Facts:
(226) {κ=(1068)}
(328) {δ=(1455)}
(154) {δ=(328)}
(1399) {κ=(941)}
(702) {κ=(823), (1376)}
(831) {δ=(1190)}
(531) {δ=(968)}
(1257) {κ=(1139)}
(91) {κ=(41), (774)}
(1100) {κ=(823), (221)}
(4) {κ=(399), δ=(890)}
(917) {κ=(571), (1060), (682)}
(1491) {δ=(1267)}
(454) {κ=(1222)}
(1117) {κ=(790), (1121), (584), (221), (1505), δ=(729)}
(441) {κ=(6)}
(1301) {δ=(868)}
(1210) {δ=(1014)}
(1475) {κ=(773)}
(233) {κ=(1299)}
(954) {δ=(1068)}
(1505) {κ=(790)}
(286) {κ=(1267), (1455)}
(642) {κ=(41), (774), (6), (1505)}
(887) {κ=(1132)}
(1219) {κ=(6)}
(657) {κ=(1053)}
(1060) {κ=(1475), (316)}
(773) {κ=(1142), (1505), δ=(1188)}
(1132) {δ=(590)}
(735) {κ=(316)}
(959) {δ=(831)}
(1068) {κ=(1121), δ=(38)}
(162) {κ=(1026), (790), (1430)}
(16) {κ=(1219), (399)}
(774) {κ=(6), δ=(1016)}
(645) {κ=(773), δ=(1286)}
(35) {κ=(441), (274)}
(48) {δ=(265)}
(1180) {δ=(91)}
(968) {κ=(91), (41), δ=(1497)}
(729) {κ=(41), δ=(221)}
(165) {κ=(162), (221), (1005), (6), (740)}
(316) {κ=(790)}
(834) {κ=(790), (1455), δ=(1491)}
(1142) {κ=(774), (6)}
(424) {κ=(91), (790), (130), (941), δ=(954)}
(1114) {κ=(1257), (130), (399)}
(551) {κ=(91), (1121), (978), (1368), (448), (1383)}
(789) {κ=(773), δ=(163)}
(130) {κ=(555), (1383)}
(1267) {κ=(1142), δ=(1210)}
(1316) {κ=(1454), (682), δ=(1105)}
(1026) {κ=(1094), (555)}
(1489) {κ=(441), (774), (609), δ=(424)}
(844) {δ=(1314)}
(1240) {κ=(645), (1376), (454)}
(401) {κ=(603), (274), (1008)}
(609) {κ=(6), (316)}
(1494) {δ=(1177)}
(1074) {δ=(1132)}
(1121) {κ=(740), δ=(846)}
(1086) {κ=(4)}
(823) {κ=(221), (6), δ=(1243)}
(93) {κ=(1139), (38), (6)}
(1016) {δ=(844)}
(1458) {κ=(790), (274)}
(1005) {κ=(1475), (274), (1219), (642)}
(584) {κ=(260)}
(1430) {κ=(790), (41), (1383)}
(1286) {δ=(1205)}
(1455) {δ=(789)}
(1243) {κ=(938), δ=(709)}
(941) {κ=(1267), δ=(1316)}
(1094) {κ=(91), (735), (1368), (1430)}
(1376) {κ=(221), (316), δ=(959)}
(1216) {κ=(454)}
(590) {κ=(441), (1430), (555), (773)}
(709) {δ=(707)}
(182) {κ=(38)}
(1205) {δ=(441)}
(846) {κ=(1026), δ=(120)}
(1014) {κ=(9), (789), δ=(1435)}
(740) {κ=(1505), (733)}
(588) {δ=(733)}
(868) {κ=(773), (399), δ=(1494)}
(1517) {κ=(9)}
(119) {κ=(740)}
(733) {κ=(38), δ=(774)}
(1497) {δ=(138)}
(1383) {κ=(91)}
(448) {κ=(773)}
(1177) {κ=(1222), (6), δ=(1139)}
(265) {δ=(916)}
(1105) {κ=(657), δ=(48)}
(707) {κ=(642), (38), δ=(1301)}
(1188) {κ=(1053), δ=(790)}
(1368) {κ=(823)}
(208) {κ=(1455), (6)}
(120) {κ=(1139), (399), δ=(773)}
(603) {κ=(176), (41), (1455)}
(260) {κ=(1267)}
(1238) {κ=(790), (16)}
(1379) {κ=(316)}
(1139) {κ=(41), δ=(834)}
(890) {δ=(1142)}
(193) {δ=(176)}
(758) {κ=(41), (1132)}
(1224) {κ=(120)}
(1454) {δ=(1376)}
(1191) {κ=(1267), (1180)}
(555) {κ=(221), (6)}
(176) {κ=(823), (774), δ=(130)}
(790) {κ=(774), δ=(119)}
(665) {κ=(790), δ=(1121)}
(1053) {κ=(1180), (1132)}
(571) {κ=(260), (1257), (399)}
(221) {κ=(41), (774), (6), δ=(531)}
(1402) {κ=(645), (774)}
(1435) {δ=(1241)}
(392) {κ=(399)}
(1441) {κ=(41), (130), (1376)}
(274) {κ=(823), (221)}
(685) {κ=(834)}
(1190) {δ=(645)}
(1241) {δ=(1489)}
(1222) {κ=(790), (1100), (399)}

Known rows:
(1489): [-18 -14  28  12 -18   4   2  46 -15 -22 -33  11  27 -28  36  10 -59  21
  18 -44 -17  32 -24 -28  23  -1]
(774): [ 29 -43  77   4  36  29  17  34  -8  -8  -2 -26   3 -13 -29 -56 -44  41
  40 -37  -4  26 -63 -17   9  11]
(424): [-33  -6  26  12  -1  11  12  36 -22  -8 -32   7  35 -46  43  27 -62  19
  16 -41 -22  27   7 -32  17  -4]
(165): [-25 -22  21 -16  -7 -26  37  55 -21  -6  12  -1  21 -24  10 -25 -42  37
  20 -31 -12  23 -12 -11  10  20]
(1441): [-32 -14  18 -28  -1 -14  51  39 -38  13   7   5  25 -38   7   0 -43  21
   4 -28  -8  41   2  -6  12  11]
(584): [-32  -8 -11 -14  -8 -11  38  40 -14   1  19   3  23 -34  10   3 -52  34
  21 -39 -13  24  10  -2  16  36]
(938): [-37 -53  -3 -29  19 -28  53  33  -7 -10   6 -10  41 -12   7  29 -21  34
 -16 -34 -25  19  -9   5  36  15]
(1458): [-35 -23  22  -2  34 -15  49  44 -19   3   9   8  31 -33  21 -10 -49  30
  17 -25 -24  10  31 -17   4   8]
(1216): [-35 -20   2 -19   2 -18  44  41 -20   1  12   7  24 -32  13  -5 -44  25
  21 -35 -13  24  10  -1  14  22]
(182): [-35 -19   2 -17  -3 -17  40  40 -16   1  13   6  28 -29  11   0 -46  29
  17 -33 -13  27   8  -1  16  24]
(1139): [-19  -2  15 -25  46 -17  68  13 -61  32 -10  24 -12 -47 -13  -2 -52  22
 -18 -33 -27  62 -29   1  41  18]
(1475): [-23 -46 -16  -8 -21 -21  46  46 -18  17  -6  27  31  14  14 -31 -41   1
  16 -75   1  26  27  38  10   5]
(773): [  56  -31  -40   12   -7  -46   54   35  -19   17  -26  -12   28   27
   17  -33  -49  -21    9 -107   -6   13   32   12  -18   15]
(1026): [-38 -18   9 -15  -6 -22  42  44 -22   6  10   4  27 -33  12  -6 -44  30
  15 -37 -11  26  13  -4   6  20]
(1094): [-41 -11  17 -19  -3 -18  48  41 -32  13   8   4  28 -38  11  -1 -46  28
   8 -31 -11  34  17  -5   7  14]
(163): [-35 -54  -1 -30  18 -25  50  31  -4  -9   7 -10  41 -14   6  26 -21  34
 -12 -34 -24  19  -9   3  33  15]
(682): [-36 -53  -5 -28  18 -29  52  30  -4  -9   7 -10  39 -13   7  27 -20  36
 -12 -36 -23  18  -7   7  37  15]
(709): [-23 -34  -8 -40  37 -19  34  33 -12   6 -12 -29  34 -32  31  27 -21  42
  -2 -66 -28   6 -24  12  77  -3]
(831): [-47 -80   2  -2  66 -48  34  39 -27  -5  13 -20  17  -5  13  63 -26  33
  -3 -57   6  15 -18 -11  42  11]

Rows:
No name comes twice in this set of rows, the named rows included.
[-34 -14   0  -7  -2 -16  43  44 -17   7  11   4  30 -26  12  -4 -51  32
  21 -43 -11  21  19   3   8  22] | (740)
[-44 -20  40  18  63 -11  55  49 -12   0  10   5  38 -34  34 -19 -52  40
  23 -14 -34 -10  56 -24  -8  -1] | (316)
[-49 -22  20 -23 -23 -48  35  50 -25   7  11   7  23 -38  17 -16 -30  30
  13 -33 -13  23   7  -6   8  16] | (702)
[-42 -23   9  -8   1 -29  40  49 -17   7   8   8  30 -28  19 -13 -40  29
  21 -39 -17  13  24   0   4  17] | (1060)
[-15 -52  -9   0  -7 -23  33  33 -16  23 -21  15  21   6  13 -27 -39   0
  21 -82   1  24  21  35  15   4] | (789)
[  3 -23  22 -11   7 -15  33  66 -18 -23  20  -2  12  -2   4 -36 -47  41
  32 -35  -5  27 -42 -15  23  20] | (441)
[  5 -23  15 -17   6  -9  32  58 -13 -28  17   3  11  -8   6 -37 -44  38
  32 -32 -11  25 -45 -15  25  23] | (1219)
[-35 -46  -4 -28   3 -22  41  34  -4 -14   3  -9  43 -15  11  35 -25  37
 -11 -38 -23  22 -15   3  38  14] | (38)
[-29 -38  34  -7   8   2  13  13  -4  20  -1 -12  13 -50 -16  -6 -33  26
  29 -52  -7  16   4   0   5  27] | (1105)
[-23 -18  -7 -33   6  -8  43  28 -30  -3  14  18  16 -44  14   0 -45  12
  21 -29 -13  40   0  -3  19  27] | (1257)
[-41 -68   1 -12  49 -43  37  34 -18  -4   8 -16  24  -9  11  48 -25  34
  -9 -48 -10  16 -15  -6  40  11] | (1205)
[-32 -30  23   8  29 -30  41  36 -16  13  -8  -8  20 -32  28 -14 -51  31
  25 -26 -18  18  19 -16  17  14] | (1117)
[ -4  -3 -11   1  -4 -44  35  33 -21  13  -4 -24  20 -40  17   5 -48  20
  14 -58 -17  16  15 -25   0  34] | (1121)
[  7 -54  21 -25  18 -21  41  54   1 -38  11 -19  28  13  -3 -14 -24  50
   1 -26 -20  23 -68 -11  43  16] | (6)
[-30 -26 -14 -34  51 -36  50  28 -16  16 -10 -10  19 -24  12  17 -24  51
 -14 -63 -42   9 -27  18  80   7] | (1494)

The same nodes again, as new rows of numbers:
Known rows:
(1494): [  0   4   1   1  -3   0   0   0   2  -5  -4   3   0   2   0   8   3   1
   1   0   3  -4   3   3   1   1   3   6   0  -2 -12   4  -1]
(1368): [ 1  1  1 -2  1 -1  1 -1  0 -4 -4  2 -2  0  1 -2  2  2  3  1  2 -1  3 -1
 -1  1 -2  1  1 -2 -4  2  1]
(551): [ 2  1 -2 -3  5 -3  1  1  2 -5 -3  3  0 -1  3  1  5  3  4  0  2 -1  0  0
  1 -1 -3  0  1 -4 -2  4  3]
(1383): [ 1  1  1 -2  1  0  1 -1  0 -4 -4  2 -1  0  1 -1  2  2  3  0  2 -1  3  0
 -2  0 -2  1  1 -2 -3  2  1]
(48): [ 1  3  0  2  3 -2  1 -2 -1 -4 -5  2 -2  0  2 -1  2  3  3  3  4  0  1  1
 -1  1  2  3  3 -4  0  3  1]
(1267): [ 1  8 -4 -1 -4  0  0 -3  1 -1 -3  4  1 -1  0 -6  5  2  6 -1  4 -1 -2  0
 -2 -1  4  2 -3  7 -5  4  1]
(286): [ 2  2 -6 -2  3 -1  1  0  1 -4 -2  3  0  0  3  0  4  4  5 -1  2 -2  1  3
  0 -2 -4  0  1 -6 -3  4  0]
(1068): [  2  -2  20  -5  19   2   1   0  -7  -6  -3   1  -7  -4   2 -14   5   4
   8   3  -1   3  -8 -24  -1  -1  -7  -9  10   1  13  -2   9]
(1005): [ 1  1  0 -1  1  0  1 -1  0 -4 -4  2 -2  0  1 -1  2  2  3  0  2 -1  3  1
 -2  1 -2  1  1 -2 -3  3  1]
(454): [ 2  1 -3 -2  1 -2  1 -1  1 -4 -4  2 -1  0  1 -1  2  2  3  1  2 -1  4  4
 -2  1 -2  1  0 -3 -3  3  0]
(959): [  1  -4   2   0   3   6   2   0   2  -1  -4   3  -2  -2  -2   1   6   3
   5  -2   0   0   6   3  -1   0  -6   1   3   2 -12   2  -1]
(154): [ 3 -1  0 -7 -2 -1  0 -1  0 -1  1  3 -4 -2  0  1  6 -1  6  0  1 -2 10  0
 -3 -1 -5  2  0 -7 -9  1 -3]
(890): [  0  -3   3   0  -7  -7  -5  -1   6  -2 -13   5 -16  -3   2  -4  -5   5
  14  -1   2   2   3   1  -2  -2   2   9  11  -9 -12   2  -2]
(1286): [ 3  5 -2 -4 -3 -7 -1 -1 -3 -5 -3  2 -5  2  2 -3 -4  1  5 -2  1 -3  2 -6
 -1 -1  0  4 -1 -9 -1  3 -3]
(401): [ 2  1 -4 -2  3 -3  1  0  2 -5 -3  2  0 -1  3  0  3  3  4  0  3 -1  2  4
  0 -1 -3  0  1 -5 -2  4  2]
(1441): [ 2  2 -7 -2  3 -3  1  0  2 -5 -3  3 -1 -1  3  1  4  3  4 -1  3 -1  2  4
  0 -1 -4  0  1 -5 -2  4  2]
(844): [  4   2  -2  -5   2   5   3   0  -4  -3   3   1   5   2  -2   1   4   0
   0  -6  -2  -5   6  -5  -1   0 -10  -2  -7   1  -7   3  -2]
(584): [ 1  2  2 -1  1 -1  1 -1 -1 -4 -4  2 -2  0  1 -1  2  2  3  0  2 -1  3  1
 -1  0 -2  1  1 -2 -3  3  0]
(1301): [  0   0   2   1   0  -1   1   1   2  -6  -3   2  -1   4   1  13   3   0
  -1   0   3  -4   6   5   1   1   0   8   3 -10 -12   4  -3]

Rows:
No name comes twice in this set of rows, the named rows included.
[  0  -3   0   0   4  -3   1   3   4  -9  -3   2   0   3   3  16   4   1
  -2   0   4  -5   5   7   3  -1  -3   5   5 -15 -10   5  -1] | (707)
[  3  -3   1  -9  -6  -1  -2   0   1   0  -1   4  -7  -3  -1   0   4  -1
  10  -4  -1  -2  11  -2  -2  -2  -8   3   1  -8 -14   1  -4] | (193)
[  4   1   3  -7   2   3   3   1  -3  -4   3   1   4   1  -1   0   6  -1
   0  -4  -1  -4   5  -6  -1   0 -10  -3  -6   2  -6   2   1] | (733)
[ 1  4 -7 -1 -2 -4  0  1  5 -5 -4  3  2  0  2  7  5  3  3 -1  4 -3  1 10
  2 -1  2  5 -3 -2 -9  6  2] | (1177)
[ 3  3 -6 -2  6  1  3  2  0 -7 -2  1  4  2  0  0  0  4  1 -7 -1 -3 -2 -2
  2 -1 -8 -3 -4  0 -3  5  1] | (590)
[ 1  7 -5 -2 -3 -2  0 -3  0 -1 -4  4 -1 -2  0 -7  4  3  7  0  3  0 -1  0
 -2  0  3  1 -4  6 -2  4  3] | (1210)
[ 0  6 -3 -1 -6 -2 -1 -2  3 -3 -4  3  1 -1  0 -1  5  2  3  0  4 -2  0  4
 -1  1  5  4 -4  6 -9  5  2] | (834)
[ 1  1  0  0 -3  0  1 -2 -2 -2 -5  1 -3  1 -1 -3 -1  1  2  1  1 -1  7  4
 -4  3 -1  3 -1 -1 -5  2 -2] | (399)
[  0  -3   4   2  -7  -6  -5  -1   6  -5 -16   4 -15  -2   1  -7 -10   7
  13  -7   0   2  -2  -1   0  -2   0   8  10  -5 -13   3  -1] | (1142)
[  1  -7   2   0   3   7   2   1   4  -1  -5   2  -2  -4  -2   1   8   4
   4  -1   1   0   7   6  -1   1  -8  -1   4   4 -14   1   1] | (1376)
[ 0  3 -6  1  3 -6  0 -2  3 -5 -6  4 -3 -1  6  0  5  4  5  4  6  1 -2  7
 -1 -1  3  2  6 -8  4  4  2] | (729)
[  3   1  -8  -3   8  -3   2  -1  -2  -3  -3   2  -2  -4   4 -11   3   6
   9   2   1   3  -1   0  -2  -2  -5  -6   2  -3  10   2   3] | (1489)

